Below is a small trained network, with its code and all its weights. Each question gives an input and a class and asks what happens when units are switched off, that is, made to give their printed mean instead of their output.

import numpy as np


def w(rows, s, z=0):
    codes = np.array(rows[::2]) - 128.0
    scale = np.full(codes.shape[1], s)
    scale[-1] = z or s
    return codes * scale


def norm(h):
    return h / np.sqrt((h * h).mean(-1, keepdims=True) + 1e-5)


def f(y):
    return y / 2 * (1 + np.tanh(0.7978845608 * (y + 0.044715 * y**3)))


def log_softmax(a):
    a = a - a.max(-1, keepdims=True)
    return a - np.log(np.exp(a).sum(-1, keepdims=True))


def net(x, mask):
    res = np.array(x, float).reshape(1, 6) / 4 @ E
    u = 0
    for l in range(3):
        y = f(norm(res) @ A[l][:, :-1].T + A[l][:, -1])
        res = res + np.where(mask[u : u + 10], y, B[l][:, -1]) @ B[l][:, :-1]
        u += 10
    return log_softmax(norm(res)[-1] @ U[:, :-1].T + U[:, -1])


A, B = {}, {}
E = w([
[148,119,153],'x0',
[120,59,109],'x1',
[2,111,178],'x2',
[131,205,134],'x3',
[90,142,76],'x4',
[137,124,143],'x5',
],0.0047)
A[0] = w([
[121,183,238,163],'L0N1',
[55,57,158,90],'L0N2',
[195,135,181,93],'L0N3',
[254,200,109,200],'L0N4',
[66,151,207,136],'L0N5',
[137,85,61,140],'L0N6',
[167,111,64,4],'L0N7',
[238,111,106,179],'L0N8',
[169,105,222,162],'L0N9',
[158,106,241,166],'L0N10',
],0.0061,0.0025)
B[0] = w([
[66,153,96,180],'L0N1',
[216,143,214,161],'L0N2',
[201,139,44,143],'L0N3',
[79,133,21,253],'L0N4',
[117,67,253,174],'L0N5',
[89,89,152,150],'L0N6',
[137,127,172,119],'L0N7',
[46,133,69,213],'L0N8',
[80,184,111,167],'L0N9',
[65,113,67,175],'L0N10',
],0.0054,0.0037)
A[1] = w([
[255,164,122,186],'L1N1',
[194,30,84,164],'L1N2',
[97,215,175,158],'L1N3',
[147,105,57,135],'L1N4',
[18,47,150,163],'L1N5',
[92,146,73,231],'L1N6',
[81,119,73,5],'L1N7',
[174,204,29,172],'L1N8',
[90,71,175,188],'L1N9',
[142,105,174,75],'L1N10',
],0.0096,0.0021)
B[1] = w([
[92,189,183,130],'L1N1',
[1,56,210,176],'L1N2',
[57,152,175,176],'L1N3',
[108,101,143,190],'L1N4',
[250,110,186,247],'L1N5',
[159,85,182,217],'L1N6',
[138,133,115,160],'L1N7',
[214,98,158,253],'L1N8',
[132,199,106,193],'L1N9',
[162,97,64,128],'L1N10',
],0.0066,0.0058)
A[2] = w([
[180,66,146,195],'L2N1',
[153,117,120,61],'L2N2',
[162,117,176,143],'L2N3',
[145,225,156,34],'L2N4',
[231,100,119,19],'L2N5',
[136,106,186,27],'L2N6',
[175,189,130,180],'L2N7',
[181,131,204,222],'L2N8',
[147,160,72,119],'L2N9',
[7,110,116,249],'L2N10',
],0.013,0.0017)
B[2] = w([
[69,60,110,241],'L2N1',
[189,104,136,138],'L2N2',
[113,172,48,196],'L2N3',
[93,109,131,174],'L2N4',
[159,139,121,231],'L2N5',
[152,156,87,176],'L2N6',
[124,209,173,169],'L2N7',
[142,172,3,254],'L2N8',
[165,163,89,135],'L2N9',
[76,133,202,150],'L2N10',
],0.0051,0.0074)
U = w([
[194,65,33,82],'0',
[190,251,62,65],'1',
[35,114,169,251],'2',
],0.012,0.0024)

Each question gives the input, the list of numbers given to net, and the class t.
The units are the neurons (one row each of A and B). Each row of codes is followed by its name. A weight is (code - 128) times the scale printed after its matrix; where a second scale follows, it is the last column's (A, B and U).
mask holds one flag per neuron, layer by layer. A switched-off neuron (its flag False) gives its mean, the last column of its row in B, instead of its output. The means were averaged over made-up inputs and are rounded, as every weight is.
A unit's drop is (log p(t) with every unit on - log p(t) with that unit switched off) / (log p(t) with every unit on - log p(t) with every unit switched off).
The circuit of an input: a set's keep is (log p(t) with only the set's units on - log p(t) with every unit switched off) / (log p(t) with every unit on - log p(t) with every unit switched off). Starting from the 12 units with the biggest drops (on a tie, the unit counted first), units are removed one at a time, each time the one whose removal leaves the highest keep (on an exact tie, the one counted first), for as long as the keep stays at least 0.8.
circuit, biggest first: the units of the circuit, biggest drop first
most important unit: the unit with the biggest drop
k most important neurons: the k neurons with the biggest drops, biggest first
top k neurons in layer l: the k neurons of layer l with the biggest drops, biggest first
drop when u is switched off: that unit's drop, to one decimal
input [-3,8,-2,-4,-4,7], class 2: most important unit => L1N2
input [4,6,-8,-1,-5,4], class 2: 2 most important neurons => (L1N2 L1N5)
input [6,-8,1,5,8,-5], class 2: circuit, biggest first => (L1N5 L2N8)
input [0,-7,-1,-1,4,2], class 0: circuit, biggest first => (L1N9 L1N6)
input [-5,-3,7,-1,6,6], class 1: 2 most important neurons => (L1N5 L1N2)
input [-3,5,-2,8,1,-3], class 0: 2 most important neurons => (L1N9 L0N4)
input [5,2,-2,-1,-7,-7], class 2: top 2 neurons in layer 0 => (L0N3 L0N10)
input [2,8,-2,-1,4,6], class 2: 2 most important neurons => (L1N2 L1N8)
input [6,8,0,-8,-4,6], class 2: 3 most important neurons => (L1N2 L1N8 L0N5)
input [-7,2,6,-7,2,-1], class 0: 2 most important neurons => (L1N5 L2N1)
input [0,-5,1,8,1,-8], class 2: 2 most important neurons => (L1N5 L1N3)
input [7,-5,2,-3,-7,5], class 1: 2 most important neurons => (L1N5 L0N10)
input [6,7,-3,-2,8,8], class 2: top 2 neurons in layer 1 => (L1N2 L1N8)
input [-7,8,-4,-7,-7,-8], class 2: circuit, biggest first => (L1N2)
input [4,6,-8,-4,1,-6], class 2: top 2 neurons in layer 1 => (L1N2 L1N5)
input [-7,2,5,5,-3,-7], class 1: top 2 neurons in layer 1 => (L1N5 L1N2)
input [1,1,-4,-6,4,-2], class 2: drop when L1N2 is switched off => 0.5
input [0,8,-7,-5,2,1], class 2: drop when L2N4 is switched off => 0.0
input [8,5,6,-8,1,-5], class 0: drop when L1N5 is switched off => 1.1
input [0,-3,4,-6,6,7], class 1: most important unit => L1N9
